Each row has a name. Each question is about the rows just above it.

[-1.45  0.61 -0.48  2.34 -1.45  2.16  0.76] -> z_206
[ 0.61  0.13  1.04  0.91 -1.46 -8.04  1.43] -> z_357
[-2.59  0.60 -2.62  0.61 -1.47 -5.09  1.05] -> z_174
[-1.45  0.61 -0.48  2.34  0.73  1.27  1.05] -> z_217
The one value in z_217 and z_357:
[0.61]
Shared by z_206 and z_174:
[0.61]
The one value in z_357 and z_217:
[0.61]
[-1.45  0.61 -0.48  2.34  0.73  1.27  1.05] is in which row?
z_217

[-3.92 -3.34  6.39 -3.35  3.10]  z_933
[ 3.09  0.55 -0.12 -0.10 -3.36]  z_329
[ 6.42 -7.35  3.09  5.42 -3.34]  z_794
The one value in z_933 and z_794:
[-3.34]
The one value in z_794 and z_329:
[3.09]
Which value is in both z_794 and z_933?
[-3.34]
The row with [ 3.09  0.55 -0.12 -0.10 -3.36] is
z_329
Shared by z_329 and z_794:
[3.09]

[ 0.21 -3.11  2.32  0.21 -7.10  0.01]  z_895
[ 0.21  3.29 -0.96 -1.26  8.05 -0.30]  z_484
[ 0.21 -2.32  0.70  0.30 -0.49  1.70]  z_207
[ 0.21  0.77  0.18 -0.81 -0.10 -0.49]  z_520
[ 0.21 -0.48  0.03  0.12 -0.36 -0.21]  z_971
[0.21 0.95 0.03 0.64 0.10 0.70]  z_27
[0.21 0.06 0.05 0.68 0.14 0.90]  z_398
[ 0.21 -0.01 -0.88  0.10  1.08  0.04]  z_613
[ 0.21 -0.64  0.22  0.56  0.34  0.77]  z_688
Which value is in both z_895 and z_688?
[0.21]
Shared by z_520 and z_895:
[0.21]
The one value in z_688 and z_895:
[0.21]
Which value is in both z_613 and z_688?
[0.21]
Which value is in both z_971 and z_895?
[0.21]

[ 2.41 -6.83  1.58 -4.61  3.40 -2.41  0.32  1.25 -3.73 -2.42 -7.58 -6.53] : z_908
[ 5.46  5.21  2.59  4.90 -0.93 -5.01  7.06 -3.86 -3.74 -3.73  6.90  1.59] : z_219
[ 4.09 -0.61  1.73 -0.14  5.60 -1.08  1.59  5.08  0.36 -1.41 -3.74 -4.61] : z_155
[ 5.61  0.32 -0.47 -3.70  3.01  4.89 -6.87 -7.03  2.98 -1.40 -5.01 -2.55] : z_495
The one value in z_219 and z_495:
[-5.01]
The one value in z_908 and z_219:
[-3.73]
The one value in z_908 and z_155:
[-4.61]
Shared by z_495 and z_908:
[0.32]

[-2.86 -2.19  1.46  3.16] -> z_497
[3.17 1.19 0.32 5.12] -> z_101
[-0.02  5.12 -2.37  1.68] -> z_676
[ 5.13  1.04  0.15 -6.79] -> z_43
[3.18 1.82 2.85 3.15] -> z_866
[ 0.00 -0.48 -1.58 -1.44] -> z_212
[4.61 4.22 1.31 3.15] -> z_138
[3.40 3.73 0.87 0.79] -> z_788
Shared by z_138 and z_866:
[3.15]
Which value is in both z_101 and z_676?
[5.12]

[-3.52  0.19 -0.35  2.42  2.61 -4.87] -> z_69
[-0.20 -0.52 -0.07 -5.27  0.17 -2.05] -> z_373
[-2.23  1.90 -1.59 -4.20  1.61 -2.35] -> z_609
[ 0.31 -2.30  2.42  2.67  1.59 -2.22] -> z_543
[ 0.31 -2.44  2.42 -1.86  1.59 -2.22] -> z_733
[-1.04  3.34  1.38  3.49 -2.36  0.63] -> z_667
[ 6.30  1.45 -1.19 -0.25  0.64 -1.50] -> z_581
[ 3.26  2.18  2.55 -0.72 -2.29 -0.51] -> z_716
[ 0.67 -0.76  1.12 -4.89 -0.54  2.76] -> z_253
[-0.76 -0.47 -1.23 -2.69  2.43 -4.51] -> z_777
[-2.29  1.90 -1.59 -4.20  0.63 -2.46] -> z_513
Which value is in both z_513 and z_667?
[0.63]
Shared by z_733 and z_69:
[2.42]
Which value is in both z_777 and z_253?
[-0.76]
Which value is in both z_716 and z_513?
[-2.29]

[ 5.22  2.61  6.09  5.04 -0.60  4.78 -4.41  5.88  3.75  5.69  5.28  2.79
 -0.51] -> z_68
[ 5.68 -4.86 -2.25 -3.72 -4.34 -2.12 -3.88 -1.26 -4.45 -2.91  5.21 -5.33
 -3.96] -> z_593
[ 3.19  2.27  5.68 -3.88  3.53  3.70 -1.64  2.20  2.99  2.36  5.68  5.22
  3.26] -> z_535
Which value is in both z_68 and z_535?
[5.22]
Which value is in both z_535 and z_68?
[5.22]

[ 4.19 -6.36  4.55  1.79  0.65] -> z_78
[-2.79  5.74 -6.35 -2.34 -2.33] -> z_100
[ 0.56  0.15  3.90  2.23 -5.96] -> z_588
[-3.00  6.19 -0.85  0.96 -6.36] -> z_693
[-3.05  6.20 -0.32  2.36 -4.33] -> z_40
[-2.69  1.07  3.31  6.20 -2.32] -> z_906
[ 3.14  3.08  1.35 -2.94 -3.92] -> z_970
[-1.69  1.23  1.78  4.89  4.01] -> z_92
Whose row is [ 4.19 -6.36  4.55  1.79  0.65]?
z_78
Shared by z_906 and z_40:
[6.20]
Whose row is [-2.79  5.74 -6.35 -2.34 -2.33]?
z_100
The one value in z_693 and z_78:
[-6.36]

[ 3.16 -5.39  5.13  3.31  2.00 -5.56  6.69  5.46  4.44 -4.71 -2.90  1.05
  2.35  5.20 -1.78 -3.52  5.02  1.42 -4.34  5.50  3.53  4.60  3.55 -0.43
 -1.49 -4.43  4.23 -2.61  4.55 -3.64  6.70 -6.26 -4.25 -2.24  2.93] = z_55
[-0.23 -1.87  2.63  1.09 -5.56  1.21 -2.98 -1.90  0.85 -1.21 -4.64  1.67
  3.02  0.49 -4.50  3.25  2.14 -2.58 -3.20 -1.19  3.59  2.79 -2.94  2.23
 -6.03 -3.51 -0.38 -3.69 -2.04 -4.81 -0.84  3.74 -2.95 -5.60  2.21] = z_434
[-2.68  2.35 -2.30 -2.90 -2.98  4.32 -3.71 -4.66 -4.47  4.48  4.61  0.43
 -0.24 -1.21  1.07 -4.78 -3.89  0.62  3.24 -5.85 -2.88 -2.61 -4.20 -2.61
  2.48  7.54 -4.82  4.26  0.07  2.63 -6.52 -0.10  3.03  4.32 -4.02] = z_97
[-5.50  0.07  3.05 -0.07 -1.79  5.25  1.44  2.22  3.78  1.52 -4.17 -5.80
  3.99 -1.45  3.32  0.08  1.94 -3.18  1.30 -0.75  3.86  3.20 -3.75  1.45
  1.92 -1.52  2.39 -4.32  2.50  1.89  0.71 -1.22  2.64 -2.78  5.57] = z_928
[ 0.55  1.11  3.12  4.71 -5.28 -0.25  2.44 -1.52  2.27  0.79 -1.15  4.61
  3.86  2.40 -4.96  4.45  3.71  2.21  2.39 -2.63  3.81  3.89 -1.45  0.79
 -5.79 -0.77  0.64 -0.99  1.82 -1.82 -0.57  0.91 -1.90 -3.51  2.01] = z_827
The one value in z_97 and z_827:
[4.61]
The one value in z_827 and z_97:
[4.61]
Where do [ 0.55  1.11  3.12  4.71 -5.28 -0.25  2.44 -1.52  2.27  0.79 -1.15  4.61
  3.86  2.40 -4.96  4.45  3.71  2.21  2.39 -2.63  3.81  3.89 -1.45  0.79
 -5.79 -0.77  0.64 -0.99  1.82 -1.82 -0.57  0.91 -1.90 -3.51  2.01] appear?
z_827
Shared by z_55 and z_434:
[-5.56]
Which value is in both z_928 and z_97?
[0.07]
The row with [ 3.16 -5.39  5.13  3.31  2.00 -5.56  6.69  5.46  4.44 -4.71 -2.90  1.05
  2.35  5.20 -1.78 -3.52  5.02  1.42 -4.34  5.50  3.53  4.60  3.55 -0.43
 -1.49 -4.43  4.23 -2.61  4.55 -3.64  6.70 -6.26 -4.25 -2.24  2.93] is
z_55
Which value is in both z_97 and z_928?
[0.07]

[-1.53  3.86 -2.55 -0.27  0.28  0.54 -1.16 -5.68 -0.59 -3.01  4.96 -3.02
  0.24 -0.07 -0.56 -2.47  3.62  6.95  1.23 -2.54 -0.45  1.11 -2.87  5.09
 -5.20 -2.19 -3.15 -4.66  3.29  0.63  3.98 -0.24 -2.62  2.32  1.93 -2.19
  0.00  1.60  0.92  0.96  1.15 -3.04  5.12 -2.51 -1.85  0.51 -0.18  1.46
  0.05  5.51  1.23  4.96  1.30 -2.66  3.37  0.97 -0.57  3.29  0.03 -2.45
 -3.41  0.02  1.47] = z_859
[ 5.61 -4.62  2.06  6.26  0.83  1.10  2.20  1.65 -2.59  2.48 -3.72  3.13
 -0.07  2.76  7.46  1.40 -0.61 -1.94 -2.10 -0.58  3.47 -1.81  3.32 -6.21
  2.49  1.41  6.46  5.21  1.45  1.68  0.38  4.11  0.69 -5.59  1.52  2.88
 -3.36 -0.35  1.35 -6.20  1.58  2.76 -5.13  2.63  0.38  3.36  1.89  1.67
  1.82 -1.54 -2.72  0.36  1.47  4.85  0.57 -0.18  0.03 -0.53  0.44  0.38
  2.43 -0.74  3.12] = z_900
[ 0.39  2.00 -0.44  1.27  5.60  1.91 -1.17  6.89  2.04 -0.35 -0.36  2.95
 -0.12  1.65  7.27  1.80 -0.61 -0.49  1.53 -1.17 -0.31  4.19  3.00  4.10
  6.35  5.45  4.37  4.15  1.57 -0.36 -0.55 -1.00 -0.57  1.20  4.17  0.47
  0.17 -0.88  3.69  0.27  0.95  2.65 -4.04  3.82  2.32  0.69  1.40  0.33
  1.50 -0.47 -2.05 -2.54  2.10  2.97 -2.72  3.15  1.06  2.73 -4.17 -3.49
  4.75  0.45  1.47] = z_485
[-2.39  3.58 -1.65 -0.27 -0.45  2.75 -3.65  2.43 -0.23 -2.40  1.90 -0.64
  2.12  3.80  0.83  0.77  0.14  4.10 -0.52 -5.18  1.36  4.92  2.97  4.85
  1.91  2.55  0.64 -2.14  2.90  2.90  3.38 -1.75 -0.41  2.13  3.21  0.50
  0.67 -1.46  0.97 -0.28  0.68 -2.32 -2.92  1.93  0.27  0.00  1.09 -0.27
  1.69  1.59 -3.89  0.04  2.74  4.68 -1.94  4.21  0.52  7.15 -2.10 -2.95
 -1.45  1.82  5.05] = z_194
[ 0.51  2.73 -0.55 -0.71  0.76  0.74 -1.12 -4.40 -0.87 -1.00  4.11 -1.62
  2.33  1.92 -6.07 -0.30  0.60  4.27 -0.39 -1.91  2.39  1.74 -0.38  5.47
 -3.32 -1.94 -2.65 -4.82  3.02  2.47  3.44  1.10 -5.87  1.79 -1.41 -0.32
  1.50  0.99 -5.24  0.78  1.14 -4.21  2.44 -1.80  6.89 -0.58 -0.51  0.55
  1.32  3.12 -1.13  2.82  0.62  1.53  1.47  2.59  0.45  3.27  3.10  1.46
 -5.23  1.94  2.69] = z_705
[-2.91 -5.23 -3.50 -2.02 -0.64  1.67 -3.80 -2.18  0.38 -4.26  5.61 -2.64
  1.48  1.48 -6.12 -1.33  1.95  7.11  1.23 -4.71 -0.40  4.76 -0.92  7.66
 -2.12  0.21 -3.00 -5.39  3.95  1.15  3.21 -1.23 -1.76  4.36  2.67 -2.31
  1.27  0.22  0.69  2.15  0.95 -4.25  2.33 -1.10 -0.79 -0.98 -0.17  0.29
  0.84  1.47 -1.48  2.45  2.11  6.88  0.24  4.02  0.07  6.44 -1.79 -3.90
 -3.49  1.40  2.85] = z_353
Where do [ 0.51  2.73 -0.55 -0.71  0.76  0.74 -1.12 -4.40 -0.87 -1.00  4.11 -1.62
  2.33  1.92 -6.07 -0.30  0.60  4.27 -0.39 -1.91  2.39  1.74 -0.38  5.47
 -3.32 -1.94 -2.65 -4.82  3.02  2.47  3.44  1.10 -5.87  1.79 -1.41 -0.32
  1.50  0.99 -5.24  0.78  1.14 -4.21  2.44 -1.80  6.89 -0.58 -0.51  0.55
  1.32  3.12 -1.13  2.82  0.62  1.53  1.47  2.59  0.45  3.27  3.10  1.46
 -5.23  1.94  2.69] appear?
z_705
Whose row is [ 5.61 -4.62  2.06  6.26  0.83  1.10  2.20  1.65 -2.59  2.48 -3.72  3.13
 -0.07  2.76  7.46  1.40 -0.61 -1.94 -2.10 -0.58  3.47 -1.81  3.32 -6.21
  2.49  1.41  6.46  5.21  1.45  1.68  0.38  4.11  0.69 -5.59  1.52  2.88
 -3.36 -0.35  1.35 -6.20  1.58  2.76 -5.13  2.63  0.38  3.36  1.89  1.67
  1.82 -1.54 -2.72  0.36  1.47  4.85  0.57 -0.18  0.03 -0.53  0.44  0.38
  2.43 -0.74  3.12]?
z_900
The one value in z_705 and z_194:
[-1.94]
Whose row is [-1.53  3.86 -2.55 -0.27  0.28  0.54 -1.16 -5.68 -0.59 -3.01  4.96 -3.02
  0.24 -0.07 -0.56 -2.47  3.62  6.95  1.23 -2.54 -0.45  1.11 -2.87  5.09
 -5.20 -2.19 -3.15 -4.66  3.29  0.63  3.98 -0.24 -2.62  2.32  1.93 -2.19
  0.00  1.60  0.92  0.96  1.15 -3.04  5.12 -2.51 -1.85  0.51 -0.18  1.46
  0.05  5.51  1.23  4.96  1.30 -2.66  3.37  0.97 -0.57  3.29  0.03 -2.45
 -3.41  0.02  1.47]?
z_859
Shared by z_194 and z_705:
[-1.94]
Which row holds [ 0.39  2.00 -0.44  1.27  5.60  1.91 -1.17  6.89  2.04 -0.35 -0.36  2.95
 -0.12  1.65  7.27  1.80 -0.61 -0.49  1.53 -1.17 -0.31  4.19  3.00  4.10
  6.35  5.45  4.37  4.15  1.57 -0.36 -0.55 -1.00 -0.57  1.20  4.17  0.47
  0.17 -0.88  3.69  0.27  0.95  2.65 -4.04  3.82  2.32  0.69  1.40  0.33
  1.50 -0.47 -2.05 -2.54  2.10  2.97 -2.72  3.15  1.06  2.73 -4.17 -3.49
  4.75  0.45  1.47]?
z_485

[-2.25 -4.56  4.95  4.85] -> z_548
[5.84 0.05 3.21 5.85] -> z_65
[-4.57  1.54 -3.40  5.35] -> z_110
[-4.95 -4.55  5.85 -4.56] -> z_714
[ 1.54 -0.70  5.85  5.85] -> z_153
[-4.56  6.04 -0.71  5.86] -> z_254
The one value in z_254 and z_548:
[-4.56]
Shared by z_110 and z_153:
[1.54]
Which value is in both z_714 and z_548?
[-4.56]
Which value is in both z_65 and z_153?
[5.85]
Shared by z_548 and z_714:
[-4.56]
Whose row is [-2.25 -4.56  4.95  4.85]?
z_548
The one value in z_153 and z_714:
[5.85]

[ 0.27  2.16  0.47 -0.68  0.73 -2.32 -0.09 -1.43  1.07 -0.40  0.02 -1.22
 -0.61  1.31  1.45 -1.69  1.99  0.59  0.96 -0.54  1.07 -1.16 -1.25  1.74
  1.59  0.83 -0.43  0.74  0.34]  z_567
[-0.97 -0.25  0.39 -0.12 -0.08  0.75  1.25  0.45 -0.23  0.22 -0.63  0.38
 -0.65 -0.69  0.62 -0.22  0.30 -0.31 -1.32  0.75 -0.01 -0.45  0.14 -1.20
 -0.04 -0.15 -0.10 -0.36 -0.94]  z_412
[-1.23 -4.06 -1.76  1.42  1.38  6.38 -1.10  1.04 -0.35  2.88  1.36  2.77
  5.13 -0.10 -5.09  3.44 -3.80 -1.55 -4.30  2.82 -1.94  3.28  3.93 -1.84
 -3.18  0.25  0.91 -1.77 -0.55]  z_247
[ 0.97 -0.46  0.25 -0.08 -0.64 -0.21 -0.30  0.39 -0.59  0.09  0.28 -0.34
 -0.20 -0.23 -0.19 -1.77 -0.18  0.43  0.21 -1.63  1.15  0.64  0.04  1.19
 -0.30  1.33  0.49  0.40  1.32]  z_761
[ 1.07 -0.90  0.15  1.37 -0.71  0.02 -0.33  0.29 -0.80  0.16  0.03 -0.22
 -0.09 -0.52  0.27  0.18  0.32  0.57  0.12 -1.50  1.36  0.79 -0.25  1.08
 -0.57  1.27  0.30  0.37  0.91]  z_86
[ 0.39  2.46  0.49 -0.65  0.56 -2.71 -0.06 -1.31  0.94 -0.26 -0.14 -1.69
 -0.78  1.51  1.95 -1.72  1.95  0.54  1.37 -0.78  1.30 -1.55 -1.58  1.89
  1.55  0.77 -0.43  0.86  0.41]  z_959
Shared by z_959 and z_86:
[1.37]
The row with [ 0.39  2.46  0.49 -0.65  0.56 -2.71 -0.06 -1.31  0.94 -0.26 -0.14 -1.69
 -0.78  1.51  1.95 -1.72  1.95  0.54  1.37 -0.78  1.30 -1.55 -1.58  1.89
  1.55  0.77 -0.43  0.86  0.41] is
z_959
The one value in z_412 and z_247:
[-0.10]

[-0.99  2.04 -6.01  6.52 -4.25 -6.22 -6.09 -4.65] -> z_858
[-4.26  5.53 -6.01  6.52  4.06  2.05  3.95 -1.00] -> z_670
[-6.09  5.53 -6.01  6.52  2.80  2.05  3.95  3.77] -> z_287
[-5.24  5.53 -6.10  6.52  4.06  2.05 -1.79 -5.88] -> z_838
[-5.57  2.05 -4.26 -4.08 -1.00 -4.46  5.11 -2.09] -> z_988
Which value is in both z_287 and z_988?
[2.05]
Shared by z_838 and z_988:
[2.05]
Shared by z_838 and z_858:
[6.52]
The one value in z_858 and z_838:
[6.52]
Whose row is [-6.09  5.53 -6.01  6.52  2.80  2.05  3.95  3.77]?
z_287
Where do [-5.24  5.53 -6.10  6.52  4.06  2.05 -1.79 -5.88] appear?
z_838

[ 0.17  0.59 -6.64  4.62 -2.12] : z_347
[ 0.35  3.25  2.51  4.84 -2.13] : z_584
[ 0.59 -6.65 -2.77  5.23 -1.94] : z_982
[-0.55  1.33 -6.65  2.51 -1.94] : z_575
[ 0.30  0.34 -2.12 -3.31  2.07] : z_361
[-0.63  1.10  0.35  2.20 -1.83] : z_116
[-1.30 -3.22 -3.51  2.52 -6.65] : z_250
Shared by z_584 and z_116:
[0.35]
Shared by z_575 and z_250:
[-6.65]
Which value is in both z_347 and z_361?
[-2.12]
Which value is in both z_575 and z_584?
[2.51]
Shared by z_250 and z_982:
[-6.65]
Shared by z_982 and z_347:
[0.59]

[-0.50 -1.41  0.63 -0.45  1.53  0.15 -0.01 -0.50  0.67 -0.26  0.44 -2.05
  1.92  0.88 -0.62 -0.22  1.35 -1.71 -0.27 -0.47  2.27] -> z_75
[ 0.32  1.71  1.26  1.33  0.29 -0.39  0.65 -0.85 -1.92 -6.98  0.40  3.66
 -1.93 -0.26  2.63  2.34  0.07  0.23 -0.70 -2.08  0.00] -> z_721
[-1.72  1.92 -0.62 -0.85 -1.95 -1.35 -0.26 -0.01  2.25  3.75 -0.75  0.57
  1.75 -0.50 -1.97 -0.17 -2.08  1.38  1.43  2.95  2.80] -> z_961
Which value is in both z_75 and z_721?
[-0.26]
[ 0.32  1.71  1.26  1.33  0.29 -0.39  0.65 -0.85 -1.92 -6.98  0.40  3.66
 -1.93 -0.26  2.63  2.34  0.07  0.23 -0.70 -2.08  0.00] is in which row?
z_721
Which value is in both z_721 and z_75?
[-0.26]
Which row holds [-0.50 -1.41  0.63 -0.45  1.53  0.15 -0.01 -0.50  0.67 -0.26  0.44 -2.05
  1.92  0.88 -0.62 -0.22  1.35 -1.71 -0.27 -0.47  2.27]?
z_75
Where do [-1.72  1.92 -0.62 -0.85 -1.95 -1.35 -0.26 -0.01  2.25  3.75 -0.75  0.57
  1.75 -0.50 -1.97 -0.17 -2.08  1.38  1.43  2.95  2.80] appear?
z_961

[-4.63 -5.88  1.01  1.00 -0.22] : z_707
[-5.89  2.11 -5.90 -0.16 -0.74] : z_163
[-4.64 -2.60  1.00 -5.88  5.29] : z_303
Whose row is [-4.64 -2.60  1.00 -5.88  5.29]?
z_303
Whose row is [-5.89  2.11 -5.90 -0.16 -0.74]?
z_163
Where do [-4.63 -5.88  1.01  1.00 -0.22] appear?
z_707

